Below is a small trained network, with its code and all its weights. Each question gives an input and a target symbol and asks what happens when units are switched off, that is, made to give their printed mean instead of their output.

import numpy as np


def w(rows, s, z=0):
    codes = np.array(rows[::2]) - 128.0
    scale = np.full(codes.shape[1], s)
    scale[-1] = z or s
    return codes * scale


def f(y):
    return y / 2 * (1 + np.tanh(0.7978845608 * (y + 0.044715 * y**3)))


def softmax(a):
    e = np.exp(a - a.max(-1, keepdims=True))
    return e / e.sum(-1, keepdims=True)


def log_softmax(a):
    a = a - a.max(-1, keepdims=True)
    return a - np.log(np.exp(a).sum(-1, keepdims=True))


def net(x, mask):
    ids = ['ΓΘΩβξτφ'.index(c) for c in x.split()]
    T = len(ids)
    res = E[ids] + P[:T]
    r = res
    for j in range(3):
        rows = slice(2 * j, 2 * j + 2)
        q, k, v = (r @ M[0][rows].T for M in (Q, K, V))
        z = softmax(np.where(np.tri(T) > 0, q @ k.T / 2**0.5, -1e9)) @ v
        o = O[0][rows]
        res = res + np.where(mask[j], z, o[:, -1]) @ o[:, :-1]
    y = f(res @ A[0][:, :-1].T + A[0][:, -1])
    res = res + np.where(mask[3:11], y, B[0][:, -1]) @ B[0][:, :-1]
    return log_softmax(res[-1] @ U[:, :-1].T + U[:, -1])


Q, K, V, O, A, B = {}, {}, {}, {}, {}, {}
E = w([
[137,158,126],'Γ',
[107,166,147],'Θ',
[138,71,248],'Ω',
[242,165,2],'β',
[117,128,127],'ξ',
[110,118,131],'τ',
[61,166,107],'φ',
],0.0073)
P = w([
[134,131,142],'0',
[254,165,175],'1',
[73,75,100],'2',
[204,186,193],'3',
[77,50,86],'4',
[184,166,195],'5',
[83,43,73],'6',
[170,151,203],'7',
[87,40,75],'8',
],0.0082)
Q[0] = w([
[114,8,155],'h0',
[128,200,131],'h0',
[188,168,91],'h1',
[152,68,100],'h1',
[58,124,107],'h2',
[173,156,254],'h2',
],0.0042)
K[0] = w([
[102,58,190],'h0',
[143,122,89],'h0',
[154,115,121],'h1',
[130,135,127],'h1',
[122,143,106],'h2',
[160,178,254],'h2',
],0.0083)
V[0] = w([
[156,12,255],'h0',
[145,152,42],'h0',
[64,100,89],'h1',
[108,114,120],'h1',
[241,90,25],'h2',
[3,80,106],'h2',
],0.0087)
O[0] = w([
[145,35,196,181],'h0',
[126,157,66,106],'h0',
[60,131,107,48],'h1',
[115,136,117,103],'h1',
[157,107,61,161],'h2',
[1,137,150,2],'h2',
],0.0092,0.0021)
A[0] = w([
[187,215,74,1],'n0',
[173,244,120,157],'n1',
[1,137,71,181],'n2',
[200,128,162,163],'n3',
[44,130,114,165],'n4',
[85,113,4,194],'n5',
[172,104,131,170],'n6',
[95,54,152,144],'n7',
],0.0091,0.0045)
B[0] = w([
[38,61,207,170],'n0',
[146,98,230,219],'n1',
[2,232,184,193],'n2',
[139,205,100,254],'n3',
[9,145,173,157],'n4',
[25,183,11,219],'n5',
[123,173,46,211],'n6',
[83,74,124,182],'n7',
],0.0059,0.0043)
U = w([
[208,217,144,196],'Γ',
[157,197,190,163],'Θ',
[133,2,167,239],'Ω',
[140,132,30,134],'β',
[124,127,143,3],'ξ',
[117,124,153,29],'τ',
[41,171,151,99],'φ',
],0.0073,0.0038)

Each question gives the input, a string of symbols that net reads in full, and the target symbol t.
The units are the heads (2 rows each of Q, K, V and O) and the neurons (one row each of A and B). Each row of codes is followed by its name. A weight is (code - 128) times the scale printed after its matrix; where a second scale follows, it is the last column's (O, A, B and U).
mask holds one flag per unit, heads first, then neurons. A switched-off unit (its flag False) gives its mean, the last column of its rows in O or B, instead of its output. The means were averaged over made-up inputs and are rounded, as every weight is.
A unit's drop is (log p(t) with every unit on - log p(t) with that unit switched off) / (log p(t) with every unit on - log p(t) with every unit switched off).
The circuit of an input: a set's keep is (log p(t) with only the set's units on - log p(t) with every unit switched off) / (log p(t) with every unit on - log p(t) with every unit switched off). Starting from all 11 units, units are removed one at a time, each time the one whose removal leaves the highest keep (on an exact tie, the one counted first), for as long as the keep stays at least 0.8.
circuit, biggest first: the units of the circuit, biggest drop first
k most important neurons: the k neurons with the biggest drops, biggest first
which heads matter: for each layer, one digit per head in row order, 1 if its drop is at least 0.15 and else 0, layers parted by /
drop when u is switched off: that unit's drop, to one decimal
input τ φ Γ φ ξ φ Θ, target φ: circuit, biggest first -> [h2, n2, h1, n4]
input φ τ τ φ τ, target φ: 3 most important neurons -> [n2, n4, n5]
input φ φ φ β Θ φ Γ, target φ: most important neuron -> [n2]
input φ ξ ξ Θ φ Θ φ τ ξ, target φ: 3 most important neurons -> [n2, n4, n5]
input Ω Ω Θ, target Ω: which heads matter -> 100
input τ τ Ω Θ ξ Γ φ, target φ: circuit, biggest first -> [h2, n2]
input Γ ξ φ, target φ: which heads matter -> 001
input β τ β Γ Θ, target β: circuit, biggest first -> [h2, n5, h0]
input β β β Θ Γ, target β: drop when h2 is switched off -> 0.5
input τ ξ ξ φ ξ φ ξ, target φ: drop when h1 is switched off -> 0.2
input τ φ φ φ φ Θ Θ, target φ: drop when h1 is switched off -> 0.1
input ξ φ Θ β φ φ Θ Γ τ, target φ: drop when n4 is switched off -> 0.1
